Below are the code and all the weights of a small trained network. Each question names an input and a class and asks about switching units off, where a switched-off unit gives its printed mean instead of its output.

import numpy as np


def w(rows, s, z=0):
    codes = np.array(rows[::2]) - 128.0
    scale = np.full(codes.shape[1], s)
    scale[-1] = z or s
    return codes * scale


def norm(h):
    return h / np.sqrt((h * h).mean(-1, keepdims=True) + 1e-5)


def f(y):
    return y / 2 * (1 + np.tanh(0.7978845608 * (y + 0.044715 * y**3)))


def log_softmax(a):
    a = a - a.max(-1, keepdims=True)
    return a - np.log(np.exp(a).sum(-1, keepdims=True))


def net(x, mask):
    res = np.array(x, float).reshape(1, 4) / 4 @ E
    u = 0
    for l in range(4):
        y = f(norm(res) @ A[l][:, :-1].T + A[l][:, -1])
        res = res + np.where(mask[u : u + 4], y, B[l][:, -1]) @ B[l][:, :-1]
        u += 4
    return log_softmax(norm(res)[-1] @ U[:, :-1].T + U[:, -1])


A, B = {}, {}
E = w([
[127,165,218,94,225,78,128,212,168],'x0',
[212,165,115,160,141,175,50,157,191],'x1',
[173,162,137,158,69,85,254,187,89],'x2',
[141,94,105,50,184,218,185,185,141],'x3',
],0.0078)
A[0] = w([
[122,188,127,219,135,112,143,55,208,62],'0.n1',
[112,123,148,190,3,8,208,172,164,250],'0.n2',
[235,142,63,128,123,161,124,18,37,11],'0.n3',
[115,179,194,184,133,81,54,158,6,174],'0.n4',
],0.0054,0.0011)
B[0] = w([
[175,117,127,58,114,205,87,142,254,156],'0.n1',
[115,166,75,143,20,164,76,199,128,253],'0.n2',
[155,179,200,100,142,90,243,117,133,179],'0.n3',
[106,113,110,111,158,207,130,59,232,182],'0.n4',
],0.0094,0.0054)
A[1] = w([
[138,91,156,23,134,84,93,160,212,214],'1.n1',
[188,81,103,92,213,126,129,153,10,144],'1.n2',
[85,31,120,103,197,125,27,42,115,148],'1.n3',
[19,84,42,78,117,42,71,182,3,253],'1.n4',
],0.0056,0.0012)
B[1] = w([
[86,203,95,129,119,134,174,158,185,211],'1.n1',
[110,76,175,149,38,212,195,72,188,167],'1.n2',
[157,251,88,115,151,55,62,144,109,252],'1.n3',
[193,213,142,2,102,172,52,140,120,194],'1.n4',
],0.0099,0.0039)
A[2] = w([
[28,109,153,131,248,173,145,74,254,252],'2.n1',
[122,62,35,138,86,174,126,46,125,105],'2.n2',
[40,165,83,172,73,101,92,88,167,49],'2.n3',
[144,90,175,138,90,135,152,37,72,2],'2.n4',
],0.0061,0.0013)
B[2] = w([
[133,73,101,253,1,147,206,109,45,252],'2.n1',
[82,131,168,153,168,133,222,136,131,183],'2.n2',
[83,91,118,162,106,192,234,139,176,224],'2.n3',
[178,141,183,156,213,68,144,123,154,133],'2.n4',
],0.0086,0.0038)
A[3] = w([
[98,142,80,181,136,98,150,125,241,120],'3.n1',
[189,112,83,135,93,128,111,155,137,143],'3.n2',
[116,106,107,108,161,139,111,79,141,16],'3.n3',
[82,106,67,168,67,93,1,88,151,247],'3.n4',
],0.0088,0.0011)
B[3] = w([
[181,102,128,70,167,149,227,89,101,241],'3.n1',
[135,124,77,38,193,75,46,112,143,193],'3.n2',
[111,114,136,245,76,58,231,190,154,124],'3.n3',
[84,118,147,148,100,140,74,177,93,253],'3.n4',
],0.012,0.0061)
U = w([
[115,220,24,125,94,76,57,213,60,185],'0',
[56,84,133,137,55,240,156,88,158,157],'1',
[157,138,99,37,94,155,69,101,81,202],'2',
[125,196,164,171,99,107,226,83,106,139],'3',
[138,113,102,141,132,2,143,121,114,58],'4',
[107,38,184,109,158,32,76,100,111,1],'5',
],0.0075,0.0034)

Each question gives the input, the list of numbers given to net, and the class t.
The units are the neurons (one row each of A and B). Each row of codes is followed by its name. A weight is (code - 128) times the scale printed after its matrix; where a second scale follows, it is the last column's (A, B and U).
mask holds one flag per neuron, layer by layer. A switched-off neuron (its flag False) gives its mean, the last column of its row in B, instead of its output. The means were averaged over made-up inputs and are rounded, as every weight is.
A unit's drop is (log p(t) with every unit on - log p(t) with that unit switched off) / (log p(t) with every unit on - log p(t) with every unit switched off).
The circuit of an input: a set's keep is (log p(t) with only the set's units on - log p(t) with every unit switched off) / (log p(t) with every unit on - log p(t) with every unit switched off). Starting from the 12 units with the biggest drops (on a tie, the unit counted first), units are removed one at a time, each time the one whose removal leaves the highest keep (on an exact tie, the one counted first), for as long as the keep stays at least 0.8.
units of the circuit, in order: the units of the circuit, biggest drop first
most important unit: the unit with the biggest drop
k most important neurons: the k neurons with the biggest drops, biggest first
k most important neurons of layer l: the k neurons of layer l with the biggest drops, biggest first
input [-5,3,1,0], class 3: 4 most important neurons : (0.n2; 1.n3; 1.n4; 2.n4)
input [-2,7,-3,-7], class 1: units of the circuit, in order : (1.n4; 2.n3)
input [4,-6,1,-4], class 2: 2 most important neurons of layer 2 : (2.n1; 2.n2)
input [-8,-3,-5,-7], class 3: most important unit : 0.n3
input [-7,-5,-7,5], class 0: units of the circuit, in order : (1.n3; 3.n1)
input [1,4,-5,2], class 0: 3 most important neurons : (1.n3; 0.n3; 3.n4)
input [-3,-3,7,-8], class 1: 4 most important neurons : (0.n4; 2.n3; 1.n3; 0.n2)
input [-7,-4,7,-1], class 0: units of the circuit, in order : (0.n2; 1.n2)
input [5,8,1,-8], class 1: units of the circuit, in order : (0.n4; 1.n3)
input [5,7,-4,-7], class 1: units of the circuit, in order : (0.n4; 1.n4; 2.n1)
input [-5,5,-6,-3], class 0: 3 most important neurons : (1.n3; 0.n2; 1.n2)
input [-7,-6,-5,-1], class 3: units of the circuit, in order : (0.n3; 2.n2)
input [6,0,-3,-3], class 3: units of the circuit, in order : (0.n2; 2.n1)
input [-2,-2,6,-8], class 1: units of the circuit, in order : (0.n4; 2.n3; 1.n3)
input [2,4,5,-6], class 1: units of the circuit, in order : (0.n4; 1.n3)
input [3,-7,-8,-1], class 0: units of the circuit, in order : (1.n3)
input [-8,-2,3,6], class 3: 2 most important neurons : (0.n3; 2.n4)
input [7,-8,1,-1], class 2: 2 most important neurons : (1.n4; 0.n3)
input [0,4,2,-7], class 1: 2 most important neurons : (0.n4; 1.n3)
input [5,0,8,0], class 0: most important unit : 0.n2
input [8,-5,-5,5], class 3: 2 most important neurons : (0.n2; 1.n2)
input [-7,3,0,-1], class 3: 2 most important neurons : (1.n3; 0.n3)
input [5,6,-2,-8], class 1: 2 most important neurons of layer 1 : (1.n4; 1.n1)
input [5,-8,8,2], class 0: 2 most important neurons : (0.n2; 3.n1)
input [-1,-5,-3,-8], class 1: 2 most important neurons : (0.n4; 2.n3)
input [-2,-4,3,2], class 2: 2 most important neurons : (1.n4; 1.n3)
